Below are the code and all the weights of a small trained network. Each question names an input and a class and asks about switching units off, where a switched-off unit gives its printed mean instead of its output.

import numpy as np


def w(rows, s, z=0):
    codes = np.array(rows[::2]) - 128.0
    scale = np.full(codes.shape[1], s)
    scale[-1] = z or s
    return codes * scale


def norm(h):
    return h / np.sqrt((h * h).mean(-1, keepdims=True) + 1e-5)


def f(y):
    return y / 2 * (1 + np.tanh(0.7978845608 * (y + 0.044715 * y**3)))


def log_softmax(a):
    a = a - a.max(-1, keepdims=True)
    return a - np.log(np.exp(a).sum(-1, keepdims=True))


def net(x, mask):
    res = np.array(x, float).reshape(1, 2) / 4 @ E
    u = 0
    for l in range(2):
        y = f(norm(res) @ A[l][:, :-1].T + A[l][:, -1])
        res = res + np.where(mask[u : u + 3], y, B[l][:, -1]) @ B[l][:, :-1]
        u += 3
    return log_softmax(norm(res)[-1] @ U[:, :-1].T + U[:, -1])


A, B = {}, {}
E = w([
[87,69,93,183,222,91,39,206,133,164,117],'x0',
[130,26,138,91,112,201,102,92,4,106,187],'x1',
],0.0035)
A[0] = w([
[127,199,219,92,96,65,124,133,156,150,104,4],'L0N0',
[95,88,30,174,221,104,75,252,135,123,142,229],'L0N1',
[179,228,90,181,155,75,174,113,184,105,105,232],'L0N2',
],0.0023,0.0016)
B[0] = w([
[170,2,123,139,107,63,180,169,136,182,217,132],'L0N0',
[164,119,137,48,68,187,183,114,95,83,139,254],'L0N1',
[43,71,187,131,75,218,81,145,37,70,92,241],'L0N2',
],0.0042,0.0027)
A[1] = w([
[175,30,136,109,144,135,81,92,63,107,217,105],'L1N0',
[155,100,145,123,73,207,100,131,86,82,143,249],'L1N1',
[138,117,49,81,253,132,44,151,103,142,128,80],'L1N2',
],0.0041,0.0012)
B[1] = w([
[81,115,174,158,70,117,138,210,180,119,54,226],'L1N0',
[139,163,99,136,196,79,104,110,156,174,170,254],'L1N1',
[187,227,105,88,127,142,195,2,113,98,190,168],'L1N2',
],0.0069,0.0052)
U = w([
[38,80,196,129,66,174,135,223,119,74,67,189],'0',
[222,172,85,56,130,155,179,57,111,90,191,159],'1',
[95,139,124,149,177,73,98,151,155,215,173,100],'2',
[162,43,26,195,126,170,97,67,31,154,51,19],'3',
[254,42,100,190,157,192,85,95,50,142,44,3],'4',
],0.0085,0.0063)

Each question gives the input, the list of numbers given to net, and the class t.
The units are the neurons (one row each of A and B). Each row of codes is followed by its name. A weight is (code - 128) times the scale printed after its matrix; where a second scale follows, it is the last column's (A, B and U).
mask holds one flag per neuron, layer by layer. A switched-off neuron (its flag False) gives its mean, the last column of its row in B, instead of its output. The means were averaged over made-up inputs and are rounded, as every weight is.
A unit's drop is (log p(t) with every unit on - log p(t) with that unit switched off) / (log p(t) with every unit on - log p(t) with every unit switched off).
The circuit of an input: a set's keep is (log p(t) with only the set's units on - log p(t) with every unit switched off) / (log p(t) with every unit on - log p(t) with every unit switched off). Starting from all 6 units, units are removed one at a time, each time the one whose removal leaves the highest keep (on an exact tie, the one counted first), for as long as the keep stays at least 0.8.
circuit, biggest first: the units of the circuit, biggest drop first
unit that matters most: the unit with the biggest drop
k most important neurons: the k neurons with the biggest drops, biggest first
top k neurons in layer l: the k neurons of layer l with the biggest drops, biggest first
drop of u: that unit's drop, to one decimal
input [4,-7], class 0: circuit, biggest first => [L1N1]
input [-4,7], class 0: 2 most important neurons => [L1N0; L1N2]
input [-6,-6], class 0: top 2 neurons in layer 0 => [L0N1; L0N2]
input [8,-5], class 1: 3 most important neurons => [L1N2; L1N0; L0N1]
input [2,2], class 2: top 2 neurons in layer 1 => [L1N1; L1N0]
input [-3,3], class 2: top 2 neurons in layer 1 => [L1N1; L1N2]
input [4,3], class 1: 4 most important neurons => [L1N2; L0N2; L0N0; L1N1]
input [7,6], class 1: 3 most important neurons => [L1N2; L0N2; L0N0]
input [-2,3], class 2: 2 most important neurons => [L1N1; L0N0]
input [1,2], class 2: 3 most important neurons => [L1N1; L0N0; L1N0]
input [-7,8], class 0: 3 most important neurons => [L1N0; L1N2; L0N1]
input [-4,-8], class 0: 3 most important neurons => [L1N1; L0N2; L1N2]
input [-3,6], class 0: top 2 neurons in layer 1 => [L1N0; L1N2]
input [-1,-2], class 2: unit that matters most => L0N2
input [-6,-7], class 0: 4 most important neurons => [L1N1; L1N2; L0N2; L0N1]
input [-1,2], class 2: 2 most important neurons => [L0N0; L1N1]
input [-3,-2], class 2: top 2 neurons in layer 0 => [L0N2; L0N1]
input [1,1], class 2: 3 most important neurons => [L1N1; L0N1; L0N0]
input [2,3], class 2: 4 most important neurons => [L1N1; L1N0; L0N0; L1N2]
input [1,8], class 0: circuit, biggest first => [L1N0]
input [5,-7], class 0: top 2 neurons in layer 0 => [L0N2; L0N1]
input [4,-1], class 1: top 2 neurons in layer 1 => [L1N2; L1N0]
input [5,0], class 1: 2 most important neurons => [L1N2; L0N2]
input [5,3], class 1: 3 most important neurons => [L1N2; L0N2; L0N0]
input [-2,1], class 2: drop of L1N2 => 0.4
input [8,1], class 1: drop of L1N2 => 1.2
input [-1,-6], class 0: drop of L1N1 => 0.8
input [8,2], class 1: drop of L1N2 => 1.3
